What can hang from each mark:
j_149: j_407 j_437 j_517
j_517: j_626 j_977
j_977: j_149 j_207 j_407 j_587
j_520: j_207 j_437 j_977
j_626: j_587
j_587: j_149 j_407 j_517 j_626 j_977
j_437: j_149 j_520 j_977
j_207: j_437 j_520 j_587
j_407: j_149 j_517 j_520

Every row comes from one small tree of marks. The marks that hang from a mark follow it in brackets, in the order of their numbers. Every link used is in the known rows. Which tree was each row made from?
Each row is shifted at random along 4 fixed directions that mean nothing.
Known rows:
j_517[j_626[j_587[j_149]] j_977[j_207[j_437 j_520] j_407]]: | -139 |  136 | -118 |  179 | -237 |    8 |  104 | -385 |    9 |  265 |  243 | -513 |  -44 | -212 |  360 |   17 |   86 |  139 |   48 | -196 | -100 |  202 |  167 |  308 |  227 | -286 | -116 | -116 | -188 |  399 |    0 |  -31 | -232 |   74 |  -10 |   58 |  180 |   93 | -354 | -292 |  181 |  117 |    5 |   39 |
j_520[j_207[j_587[j_149 j_407 j_517[j_626] j_977]]]: |  173 |  246 |  674 |  181 |  421 |  264 | -132 |   23 | -512 |  300 |   22 |  200 | -391 |  443 |   43 |   31 |   33 |  -51 |  193 |   -9 |  288 | -260 |  306 |  227 |  402 | -404 |  -79 |    7 |  260 | -143 |  382 |  -67 | -228 | -423 |   41 | -232 |   62 |   87 | -412 |  215 | -408 | -379 |   57 |   67 |
j_626[j_587[j_149 j_517 j_977[j_407[j_520[j_437]]]]]: |  164 |   59 |  291 |  253 |  413 |   57 | -338 | -289 | -383 |  477 |   92 |  104 | -181 |  317 |  121 | -207 |   69 |   21 |  104 |   25 |  429 |  -50 |  177 |  383 |  594 | -275 |   74 |  -80 |  307 |   24 |   -7 | -151 | -163 | -126 |   72 |  113 |  150 |  -68 | -279 |  -80 | -295 | -173 | -156 |  107 |
j_626[j_587[j_407 j_517 j_977[j_207]]]: |  317 |   88 |  498 |  322 |  603 |   60 | -446 |  -41 | -323 |  322 | -115 | -105 | -197 |  122 |  104 |   43 |  258 |  141 | -113 |   38 |  374 |   96 |   62 |  399 |  304 |  -92 |  307 |  110 |  153 |  -21 | -143 |  -79 | -178 | -125 |  159 |  -59 |   47 |   57 |  -38 |  161 | -394 | -136 |  285 |   -6 |
j_517[j_977[j_207[j_520] j_407]]: | -224 |   41 | -266 |   -3 | -656 |  -56 |  376 | -491 |  -65 |  200 |  235 | -256 | -324 | -155 |   71 | -207 | -191 |  -73 |  357 |  -40 | -195 |   82 |  182 |   49 |  183 | -861 | -180 |  -84 |   62 |  351 |  143 |   65 | -249 |  270 | -154 |  209 |  121 |  284 | -523 | -236 |  264 |  -32 | -305 |  146 |
j_587[j_626 j_977[j_207]]: |  -77 |  -33 |  -49 |  112 | -431 |   36 |  141 | -522 | -332 |  213 |  245 |    6 | -334 |   54 | -209 | -179 | -136 | -231 |  459 |  158 |  179 |  -57 |  190 |   82 |  475 | -710 | -123 | -148 |  268 |  244 |  270 |  134 |  -28 |   28 | -180 |  125 |  113 |   32 | -555 |  -79 |  228 |   -2 | -453 |  100 |
j_977[j_587[j_407[j_517[j_626] j_520]]]: |   31 |  293 |  195 |  178 |  246 |  130 | -325 | -136 |   12 |    2 |   41 | -618 |   22 |  -99 |   -8 |  142 |  174 |  197 | -258 | -337 |    2 |  189 |  132 |  514 |  257 |  149 |  119 |  113 | -249 |  165 | -121 |  336 |   13 |  106 |  159 |   67 |   19 | -132 |  162 |  126 | -185 |  -31 |  153 | -117 |
j_626[j_587[j_977[j_207 j_407[j_517]]]]: |  177 |   49 |  171 |  342 |  314 |  -74 | -100 | -179 | -235 |  389 |  -99 | -190 | -259 |  131 |  213 |  -88 |   65 |  101 |  -90 |   78 |   61 |   49 |  128 |  167 |  329 | -340 |  210 |  215 |  270 |  -14 |    0 | -300 | -344 |  252 |  -17 |  104 |  105 |  314 | -100 |   83 | -250 | -215 |   64 |   75 |
j_520[j_207[j_587[j_517]] j_437 j_977[j_407]]: |  153 |  277 |  329 |   22 |  179 |  236 |  -34 | -182 | -293 |  401 |  149 |  -24 | -382 |  623 |  274 | -193 | -108 |   67 |   13 |  147 |  273 | -182 |  306 |  123 |  518 | -549 | -310 | -103 |  223 | -197 |  475 | -150 | -100 | -268 | -111 |   46 |  107 |  -62 | -522 |   29 | -126 | -433 | -375 |  197 |
j_977[j_149[j_437] j_207[j_587] j_407]: |   28 |  235 |  108 |  195 |   42 | -128 | -113 | -306 |  114 |  475 |   -6 | -414 | -248 |  135 |  461 | -222 |  103 |  292 | -182 | -286 |  -93 |  266 |  167 |  103 |  400 | -484 |   58 |  333 |   49 |   87 | -154 | -311 | -332 |  358 | -103 |  138 |  190 |    5 |  -23 | -318 | -102 |   35 |  243 |   93 |
j_517[j_626 j_977[j_407[j_149 j_520[j_437]]]]: |  -49 |  335 |   44 |  168 |  -93 |    0 |   17 |  -85 |   99 |  -19 |  135 | -455 |   -4 | -276 |  264 |   -4 |    2 |  235 | -116 | -277 | -262 |  -38 |  231 |  250 |  125 | -261 |  -23 |  -49 | -129 |  251 |   92 |   47 | -213 |  188 |  101 |  155 |   85 |  203 |  -98 | -102 |  -66 | -261 |   29 |  -65 |
j_407[j_149[j_437] j_517[j_626] j_520[j_207[j_587]]]: |  -56 |  182 |  275 |  424 |  162 | -311 |  -92 | -309 |   24 |  652 |  131 |  -92 | -174 |  488 |  866 | -253 | -180 |  336 |   10 | -569 | -125 | -104 |  128 |  235 |  521 | -255 | -329 |  512 |  771 | -127 |  323 | -705 | -296 |  738 |  -91 |    5 |  225 |  237 | -102 | -206 | -425 | -489 | -351 |  297 |
j_517[j_626 j_977[j_207[j_437 j_520] j_587]]: | -146 |  187 |  -80 |  122 |  -85 | -140 |  -49 | -311 |  116 |  250 |   84 | -415 |  -32 | -142 |  551 |   53 |   29 |  156 |  -97 | -346 |  -81 |  322 |   31 |  288 |   94 | -321 | -112 |   42 |   58 |  235 |   12 | -197 | -150 |  450 |  -80 |   33 |  177 |   11 | -217 | -214 |   83 |  271 |  124 |   84 |
j_977[j_407[j_517 j_520[j_437[j_149]]]]: |   -9 |  119 |  213 |  157 |  370 |  -81 | -261 | -233 |  -61 |  392 |   81 | -236 | -151 |  382 |  390 | -249 |  -46 |  341 | -174 | -259 |   17 |  -89 |  235 |  278 |  546 | -342 |  -84 |   92 |  384 |  -85 |  135 | -328 | -220 |  195 |  127 |   90 |  254 |  102 |   50 |   22 | -379 | -355 | -158 |   87 |
j_520[j_207 j_437 j_977]: |  264 |  385 |  310 |  207 |  203 |  204 |  -52 |   44 |  -57 |   32 | -131 | -225 | -364 |  184 |  269 |   36 |  -80 |  131 | -329 |  233 |  133 | -237 |  143 |  100 |  241 | -279 |  -13 |  116 |  243 | -321 |  339 |   -3 | -184 |  -36 | -151 |  108 |  -99 |   96 | -172 |  153 | -215 | -484 |   24 |  100 |
j_517[j_626[j_587[j_149]] j_977[j_407[j_520]]]: |   15 |  254 |   42 |  320 |   74 |  -17 |  -15 | -102 |   32 |  134 |   10 | -379 |  -24 | -342 |  212 |   57 |   47 |  116 |  -86 | -202 | -192 |   75 |  141 |  309 |  124 | -163 |  131 |   42 | -171 |  223 | -103 |   33 | -345 |  176 |   99 |  129 |   91 |  242 | -136 | -112 |  -94 | -118 |  191 |  -70 |
j_437[j_977[j_407[j_149] j_587]]: | -115 |   81 |    0 |  -80 | -206 |  151 |  150 | -175 | -173 | -167 |  289 | -582 | -346 |   46 | -442 | -174 |  -61 |  -54 |  130 |  201 |  135 | -107 |  497 |   70 |  410 | -607 |  -83 | -335 | -248 |  392 |  179 |  163 |   15 | -153 |   26 |  138 |   50 |  215 | -448 |  179 |  202 | -280 | -398 |  -39 |
j_407[j_149[j_437[j_520 j_977[j_207]]] j_517[j_626]]: | -102 |  157 |  106 |  256 | -236 | -156 |   42 | -105 |  126 | -106 |  209 | -775 | -130 | -215 |  182 |   73 |  -18 |  288 | -158 | -160 |  -92 |  -50 |  243 |  140 |  412 | -175 |  -81 |  197 |   55 |  247 |   21 |   49 |  -28 |  362 | -113 |   31 |   36 |  214 |    5 |   -3 |   22 | -300 | -104 |   36 |
j_587[j_407[j_517[j_626] j_520[j_207 j_437]] j_977[j_149]]: | -161 |  244 |   67 |  126 | -110 |  179 | -186 | -468 | -200 |  318 |  417 | -314 |  -88 |  134 |  150 | -123 |   -7 |  288 |  249 | -319 |   89 |   42 |  233 |  461 |  713 | -112 | -208 | -115 |   42 |  173 |  175 |  337 |  127 | -196 |   33 |  174 |  113 | -375 | -151 | -162 |  -16 | -169 | -330 |   68 |
j_437[j_977[j_149[j_407] j_587]]: | -206 |   69 | -216 | -125 | -514 |   27 |  236 | -383 | -133 |  -65 |  348 | -549 | -414 |  -44 | -400 | -206 | -192 | -161 |  283 |  150 |  180 |   82 |  340 |   21 |  434 | -599 | -115 | -179 | -170 |  429 |   82 |  283 |   21 |   46 | -177 |  136 |   32 |   90 | -509 |  -10 |  438 |  -92 | -447 |   75 |
j_207[j_437 j_587[j_149 j_517]]: |  256 |  -48 |  256 |  282 |  124 |  -51 | -264 | -425 | -147 |  478 |  182 |  -42 | -203 |  399 |  557 | -117 |   -5 |  -31 |  -36 | -283 |  331 |  111 | -127 |  390 |  315 | -352 | -138 |  436 |  438 |  163 |  -68 | -126 | -273 |  369 | -109 |  -45 |  118 |  -25 | -153 | -214 | -320 |  224 |  -64 |  109 |
j_587[j_149[j_437[j_520[j_207]]] j_517 j_626 j_977[j_407]]: |  167 |  104 |  397 |  451 |   56 |   98 | -447 | -284 |  -88 |  344 |   41 |  -39 | -223 | -114 |  263 |   40 |  125 |   31 |  115 |  -44 |  427 |  108 |  -19 |  425 |  671 | -272 |  283 |  317 |  132 |    2 | -218 |  230 |  -87 |   38 |  -65 |  162 |   84 | -286 | -100 | -420 | -249 |   73 |  298 |   13 |
j_626[j_587[j_149 j_517 j_977[j_207 j_407[j_520]]]]: |   28 |  -83 | -177 |  363 | -303 |  -28 | -257 | -615 |   -7 |  343 |  285 | -445 |  -41 | -262 |   60 | -109 |   90 |   47 |  188 |  -77 |  286 |  414 |  -70 |  528 |  508 | -111 |  123 |   88 |  -16 |  413 | -445 |  321 |  -55 |  227 |  -65 |  428 |   -7 | -344 |  -79 | -429 |  106 |  318 | -215 |   58 |
j_520[j_207[j_437[j_149]]]: |   28 |   58 |  117 |  258 | -405 |  -11 |  292 | -240 | -120 |   99 |  120 | -194 | -568 |  120 |  204 | -108 | -267 |  -97 |  131 |  141 |   59 | -262 |  198 |    0 |  216 | -759 | -110 |  260 |  502 |    5 |  441 | -139 | -406 |  219 | -237 |   80 |  -52 |  401 | -377 |   21 |  -16 | -335 | -134 |   84 |
j_207[j_437[j_149[j_517]] j_520 j_587[j_977]]: |  -46 |  -27 |  177 |  -94 |  -54 |   91 |   15 | -455 | -462 |  259 |  475 | -342 | -272 |  537 |  558 | -132 |  176 |   52 |   23 | -340 |  518 |  -57 |  142 |  298 |  503 | -339 | -275 |  -38 |  233 |  446 |  137 |  -67 |  -37 |    5 |   24 | -190 |  229 |  150 | -539 |  -25 |  158 |   12 | -397 |   78 |
j_207[j_437[j_977[j_149]] j_520 j_587[j_517]]: |  149 |  134 |  337 |  128 |   71 |  132 |  -17 | -180 | -309 |  106 |  331 | -319 | -371 |  432 |  356 |  -71 |  232 |   85 |  -97 | -185 |  404 | -175 |  168 |  224 |  377 | -347 | -106 |   71 |   70 |  367 |   21 |  -64 | -178 |  -79 |  -63 | -243 |  131 |  239 | -441 |   34 | -113 |  -55 |   40 |   37 |
j_587[j_149 j_517[j_977[j_407[j_520[j_437]]]] j_626]: |   83 |  168 |  299 |  243 |  248 |   67 | -397 | -283 | -177 |  405 |   78 |  227 | -141 |  170 |  176 | -125 |    3 |  -49 |  227 | -102 |  193 |  -59 |  121 |  382 |  561 | -390 |  -65 |  -72 |  191 |  -13 |    3 |   61 | -118 |  -92 |   51 |   48 |  231 | -137 | -274 | -273 | -338 |  -77 |   20 |   73 |
j_207[j_437[j_149[j_407] j_977] j_520]: | -127 | -121 |  -99 |   33 | -735 |  -42 |  325 | -476 |  -71 |  -27 |  513 | -585 | -467 |   22 |  237 | -169 | -116 |   17 |  184 |  -48 |  365 | -105 |  130 |  102 |  363 | -595 | -189 |  113 |  196 |  532 |  141 |   57 | -174 |  206 | -148 |  -34 |   85 |  298 | -531 | -139 |  362 | -107 | -405 |  102 |
j_517[j_626[j_587] j_977[j_149[j_407] j_207[j_520]]]: | -408 |   29 | -199 | -172 |  -11 | -157 |  -31 | -580 | -184 |  548 |  364 | -384 |  -32 |  172 |  344 | -203 |  -30 |  209 |  248 | -341 |   73 |  363 |  234 |  306 |  415 | -269 | -387 | -466 |   20 |  381 |  105 | -301 |  -21 |   41 |   85 | -127 |  368 |  -36 | -516 | -245 |  379 |   69 | -538 |  229 |
j_517[j_626 j_977[j_207[j_520[j_437[j_149]]] j_407 j_587]]: | -318 |  213 | -137 |  -32 | -206 |  -96 |   25 | -340 |   50 |  264 |  177 | -376 | -102 |  -71 |  327 | -114 |  -47 |  159 |  116 | -238 |  -87 |  242 |  290 |  168 |  323 | -575 | -245 | -271 |  -58 |  235 |  123 | -175 | -123 |  156 |  -13 |  125 |  267 | -149 | -381 | -236 |  245 |   91 |  -84 |  112 |
j_407[j_149[j_437[j_520[j_207] j_977] j_517[j_626]]]: | -183 |   83 |  163 |   79 | -160 |  -97 |   68 | -184 |  -37 |   12 |  237 | -555 | -267 |   20 |  232 | -124 | -147 |  102 |  -63 |  -77 |  165 |  -47 |  250 |  144 |  467 | -306 | -149 |   47 |  196 |  172 |  200 |  -93 |   26 |  215 |  -72 |  -41 |   47 |  244 | -269 |   -9 |  111 | -427 | -351 |  143 |
j_626[j_587[j_149[j_517] j_977[j_207[j_520]]]]: |   39 |  122 |   42 |  240 | -228 |   74 |  205 | -293 | -377 |  115 |   72 | -164 | -366 |  -62 |  -83 |  -66 |   25 | -248 |  180 |  199 |  190 |  -82 |  177 |  121 |  376 | -324 |   96 |   30 |  110 |  201 |   14 |  153 | -220 |    8 | -187 |   96 |  -37 |  245 | -442 |  -21 |   98 | -212 |  -96 |  131 |
j_149[j_437[j_520 j_977[j_587]] j_517]: | -156 |  -22 |  122 |  -62 |  104 | -172 | -122 | -278 |  -67 |  202 |   97 | -459 | -260 |  160 |  275 | -177 | -122 |    3 | -201 |  -92 |  386 |  203 |   86 |  184 |  549 | -381 |  -12 |  159 |  246 |   78 |  -32 | -126 |  122 |  389 | -109 |  -35 |  153 |  139 | -275 |   14 |  108 | -106 | -240 |  186 |
j_407[j_149 j_520[j_207[j_587[j_517 j_626]] j_437 j_977]]: |  103 |  245 |  156 |  320 |  -88 |   71 | -215 | -359 |   19 |  269 |  293 | -291 | -201 |  262 |  441 | -241 |  -36 |  201 |   -4 | -223 |  223 | -133 |  118 |  362 |  558 |  -94 | -275 |   71 |  307 |   56 |  129 |   18 |  -53 |  142 |  -62 |  261 |   60 | -227 | -270 | -247 |  -84 | -331 | -501 |  131 |
j_626[j_587[j_407[j_517 j_520]]]: |   98 |  -13 |   83 |  359 |   92 |  -62 | -119 | -399 | -140 |  368 |   95 | -271 | -201 |  118 |  157 | -173 |  -54 |   67 |   17 | -179 |   60 |   52 |    9 |  390 |  329 | -155 |   25 |  290 |  258 |  131 |  -39 |   12 | -275 |  306 |   64 |   96 |   76 |  172 |  -93 |   29 | -198 | -230 | -234 |   78 |
j_149[j_407 j_437[j_520[j_207 j_977]]]: |  -89 |   39 |  134 | -122 | -178 |  -13 |  -25 | -374 |  -17 |  249 |  219 | -610 | -258 |   64 |  289 |  -49 | -130 |  181 | -117 | -132 |  375 |  153 |   83 |  258 |  420 | -226 |  -71 |  167 |  170 |   82 |  159 |   30 |   47 |  196 |  -68 |  -31 |   94 |   87 | -324 | -127 |  256 | -231 | -461 |  156 |

Which tree is each row?
|   35 |  105 |    4 |  253 | -233 |  -43 | -106 | -297 |   92 |  131 |  175 | -624 | -137 | -272 |  376 |  -44 |  139 |  262 | -154 | -171 |  103 |  211 |   52 |  304 |  392 | -233 |  237 |  259 |   57 |  262 | -209 |   87 | -114 |  288 |  -51 |  314 |   35 |   36 |   72 | -230 |   -1 |   78 |  157 |  -52 |	j_587[j_977[j_207[j_437[j_149[j_517]]] j_407[j_520]]]
|  157 |  233 |  355 |  222 | -237 |  130 |  193 | -203 | -309 |  173 |  276 | -154 | -471 |  261 |  256 | -163 |   -2 | -124 |  153 | -114 |  210 | -362 |  281 |   86 |  466 | -492 | -149 |  238 |  135 |  184 |  306 |  109 | -239 | -147 |  -69 | -101 |  171 |  286 | -582 |   15 |   17 | -372 |  -90 |  -40 |	j_207[j_437[j_149[j_517]] j_587[j_407[j_520[j_977]] j_626]]
| -243 |   61 |  -57 |  100 |  -72 | -133 | -137 | -455 |   61 |  369 |  281 | -440 | -105 |  127 |  570 | -159 | -133 |  180 |   -1 | -397 |  118 |  210 |   80 |  416 |  431 | -230 | -239 |   32 |  345 |  141 |  130 | -193 |  -30 |  376 |  -15 |  143 |  163 |  -27 | -219 | -209 |   65 |    2 | -353 |  121 |	j_407[j_520[j_207[j_437[j_149[j_517[j_626 j_977[j_587]]]]]]]
|  -44 |  312 |  152 |  287 | -110 | -162 |  139 |   16 |  -21 |   -8 |   45 | -594 | -136 | -260 |  275 |  152 |   46 |  195 | -126 | -150 | -284 | -143 |  312 |   77 |  248 | -191 |  -18 |  170 |   26 |  151 |  101 |  -48 | -215 |  336 |  -99 |    9 |   68 |  482 | -155 |   11 |  -10 | -444 |   84 |   10 |	j_407[j_149[j_437[j_520]] j_517[j_626[j_587] j_977[j_207]]]
|  193 |  457 |  488 |  317 |  -79 |  228 |   99 |  -35 | -308 |   88 |   76 | -134 | -505 |  156 |   97 |  -19 |  293 |   -3 |   49 |  -61 |   60 | -331 |  367 |   60 |  342 | -414 |   71 |  128 |  -73 |  134 |  147 |   63 | -373 | -371 | -133 | -201 |  104 |  197 | -406 |  -20 | -176 | -251 |  536 |  -40 |	j_977[j_149 j_207[j_437 j_520 j_587[j_407 j_517 j_626]]]
|  -32 |  134 | -132 |   36 | -141 |   79 | -138 | -330 |  -15 |  -46 |  100 | -501 |  -65 | -227 |  -18 |  118 |   55 | -108 |  -22 | -126 |    0 |  258 |   15 |  349 |  130 | -245 |   14 |  -57 | -260 |  348 | -141 |  453 |    5 |  290 |    7 |  173 |   27 |   33 | -221 |  -70 |  194 |  202 |  -79 |  -94 |	j_517[j_977[j_587[j_626]]]
|   96 |  242 |    3 |  301 | -132 |  -66 |   67 | -193 |    9 |   89 |   68 | -354 | -180 |  -69 |  176 |  -31 | -118 |  143 |  -89 | -117 | -129 | -104 |   68 |  211 |  296 | -198 |    2 |  285 |  217 |   48 |   21 |  150 | -130 |  426 | -138 |  229 |  -10 |  273 |  -13 |   18 | -168 | -300 | -177 |   66 |	j_407[j_517 j_520[j_977]]
| -203 |  177 | -103 | -213 | -413 |   72 |  179 | -481 | -233 |  147 |  369 | -453 | -206 |   82 | -127 | -179 | -155 | -192 |  213 |  -41 |  234 |  107 |  236 |  235 |  506 | -153 | -178 | -127 | -101 |  282 |  233 |  301 |  232 |   43 |  -93 |   31 |   96 |  130 | -521 |  -78 |  413 | -322 | -704 |  166 |	j_149[j_407[j_520[j_977[j_587[j_626]]]] j_517]
|  138 |   76 |  323 |  104 |  205 |  -33 |  -37 | -276 | -283 |  398 |   24 |   77 | -315 |  477 |  269 | -170 |  -82 | -101 |   14 | -197 |  205 | -110 |  109 |  129 |  333 | -546 | -169 |  269 |  425 |   29 |  156 | -236 | -306 |  256 |  -79 | -125 |  153 |  208 | -370 |    2 | -233 | -132 | -196 |  154 |	j_207[j_587[j_149[j_437]]]
|  150 |  120 |   41 |  475 |  -55 |  -95 | -132 | -417 |   42 |  475 |  -19 | -131 | -267 |  -59 |  375 | -276 | -133 |    1 |   16 |  -56 |  133 |  143 |  -79 |  310 |  449 | -162 |   53 |  419 |  318 |  -53 | -175 |   11 | -300 |  314 | -132 |  272 |   45 | -134 | -117 | -288 | -158 | -170 |  -47 |  215 |	j_626[j_587[j_149[j_517] j_407[j_520[j_437 j_977[j_207]]]]]
|  -27 |  214 |  167 |  290 |  138 | -200 |  -86 | -168 |  -29 |  286 |  103 | -168 | -292 |  351 |  316 | -345 | -163 |  224 |   -8 | -153 |  -50 | -299 |  342 |   77 |  619 | -395 | -220 |  139 |  611 | -116 |  254 | -446 | -185 |  375 | -122 |  169 |  193 |  178 | -151 |   31 | -350 | -555 | -317 |  220 |	j_407[j_149 j_517 j_520[j_437[j_977[j_207 j_587]]]]
|   47 |   27 |  381 |  222 |   80 |   10 | -373 | -238 | -142 |  298 |  142 |  -93 | -258 |  -27 |  203 |  -27 |   65 |   74 |  218 | -127 |  273 |   46 |  106 |  371 |  456 | -446 |  -13 |   -1 |  141 |  100 |  -33 |  154 |  -92 | -193 |  111 |  -88 |  240 | -109 | -266 | -130 | -137 |   26 |  169 |  -45 |	j_587[j_407 j_517[j_977[j_207[j_437[j_149 j_520]]]] j_626]
|   13 |  235 |  128 |  146 |  -31 |  123 |  -13 | -138 |  -41 |  -11 |   93 | -406 | -410 |  177 |  153 | -107 | -115 |   51 | -169 |  177 |  142 | -109 |  180 |   91 |  459 | -334 |  -85 |   65 |  178 |  -83 |  206 |   77 | -106 |    6 | -201 |   88 |  -74 |   63 | -197 |   69 |  -50 | -393 |  -74 |  146 |	j_520[j_207 j_437[j_977[j_149[j_517]]]]
|  169 |  460 |  261 |  127 | -148 |  382 |  214 |   39 |  -99 | -143 |  239 | -811 | -255 |   23 |  216 |  178 |  164 |  153 | -277 |   56 |  -11 | -159 |  367 |  182 |  234 |  -65 |  -63 |   33 | -427 |  198 |  306 |  272 |  -73 | -265 |  -57 |   37 |  -98 |  289 | -286 |   71 |   83 | -452 |  -12 | -110 |	j_520[j_207[j_437 j_587] j_977[j_407[j_149[j_517[j_626]]]]]
| -109 |   16 |  247 | -172 |  225 | -139 | -118 | -260 | -145 |  353 |  261 | -456 |  -88 |  423 |  298 |   -8 |  -62 |  258 |  -76 | -217 |  271 |  120 |  175 |  211 |  516 | -202 | -229 |  109 |  214 |  123 |  275 | -318 |  151 |  260 |   25 | -338 |  240 |  300 | -236 |   76 |  -28 | -319 | -444 |  222 |	j_149[j_407[j_517[j_626]] j_437[j_977]]
|   64 |  163 |   69 |  198 | -357 |  178 | -135 | -376 |   62 |  -18 |  313 | -798 | -218 |   84 |  308 |  128 |   83 |   94 | -169 | -172 |  185 |   69 |    7 |  329 |  448 |   63 | -185 |  320 |  -53 |  191 |   20 |  475 | -116 |  166 | -116 |   86 |  -53 | -202 |  -99 | -116 |  185 | -149 | -222 |    4 |	j_520[j_207[j_587[j_626]] j_437[j_149[j_407[j_517]]]]
|   -4 |  180 |  252 |  328 |  -64 | -193 | -103 |   39 |   81 |   67 | -112 | -298 | -435 | -348 |  160 |  -78 | -150 |  143 |  -20 |   48 |  204 |   11 |  232 |   50 |  355 | -569 |  151 |  135 |  234 |  -93 | -107 |  -47 | -298 |   73 |  -84 |  164 |  114 | -157 | -132 |  -16 |   20 |  -97 |  302 |   -5 |	j_437[j_149 j_520[j_977[j_207 j_587[j_407 j_517[j_626]]]]]
| -156 |  248 |   -2 |   -8 |  102 |  -59 | -108 | -196 |   13 |  174 |  155 | -495 |   14 |  -96 |  350 |   70 |   76 |  289 | -120 | -275 | -146 |  215 |  216 |  259 |  191 | -268 | -147 | -239 |  -87 |  247 |   61 |  -94 |  -55 |   50 |   24 |  -49 |  188 |   67 | -128 | -104 |   73 |  140 |  103 |  -19 |	j_517[j_626 j_977[j_149 j_207[j_437]]]
|   56 |  292 |  144 |  175 |   58 | -140 |  -46 | -167 |  -35 |  195 | -110 | -235 | -290 |   46 |  355 | -101 |  -34 |   33 | -213 | -107 |  -15 |  102 |   54 |   96 |  284 | -338 |  158 |  388 |  182 |  -14 |  -57 |  -94 | -198 |  468 | -165 |   30 |    0 |  291 |   23 | -134 | -154 | -233 |  257 |  129 |	j_977[j_149[j_437 j_517]]
|  246 |  208 |  538 |  305 |  635 |  184 | -414 |   -2 | -152 |  252 |  -59 | -377 | -124 |  268 |  471 |  211 |  227 |  312 | -344 | -315 |  134 |  102 |  -13 |  457 |  254 |  124 |   91 |  354 |  104 |  -94 |   13 |   -5 | -202 |   62 |  156 | -148 |   26 |   28 |  140 |  202 | -476 | -165 |  254 |  -35 |	j_520[j_207[j_587[j_407[j_517[j_626]] j_977]]]
|  -23 |   -6 |  181 |  -26 |  -59 |  -63 |    2 | -301 | -172 |  190 |  290 | -380 | -294 |  262 |  274 | -159 |  -75 |  134 |  -25 | -173 |  293 | -144 |  238 |  208 |  351 | -425 | -128 |   43 |  383 |  205 |  280 | -223 | -177 |   90 |   49 | -100 |  177 |  317 | -292 |   39 |   13 | -233 | -318 |   22 |	j_207[j_437[j_149[j_407[j_520]]]]
|  201 |  268 |  372 |  342 |  109 |  130 | -152 |    3 | -190 |  -30 |   57 | -324 | -142 | -157 |   79 |  155 |  130 |  203 |  -10 | -144 |  -43 |  -98 |  158 |  313 |  247 |  -79 |  175 |  254 |  -50 |  156 |   36 |  297 | -136 |   38 |  121 |   22 |  -42 |  158 |  123 |  119 | -343 | -352 |  213 | -101 |	j_587[j_407[j_149 j_517[j_626]] j_977]
|  203 |  219 | -163 |  450 | -472 |  167 |  -84 | -565 |  230 |  138 |  365 | -884 |  -98 | -142 |  733 |   72 |  317 |  247 | -294 | -424 |   49 |  306 | -225 |  476 |  326 |  128 |   29 |  540 | -416 |  553 | -436 |  512 | -178 |  455 | -143 |  225 |   49 | -183 |    4 | -529 |  161 |  344 |  153 |  -79 |	j_207[j_437 j_520[j_977[j_149 j_407[j_517]]] j_587[j_626]]
|   80 |  175 |  206 |  258 |  251 |   -5 |   36 |  -75 | -177 |  214 |  -42 | -273 | -189 |  140 |   95 |  -13 |  -25 |  100 | -131 |   -1 | -171 |  -69 |  255 |  155 |  231 | -344 |   71 |  150 |   58 |   16 |  204 | -200 | -335 |  164 |   46 |  -47 |  105 |  411 |  -34 |  180 | -288 | -387 |   67 |   24 |	j_977[j_407[j_517[j_626[j_587]]]]
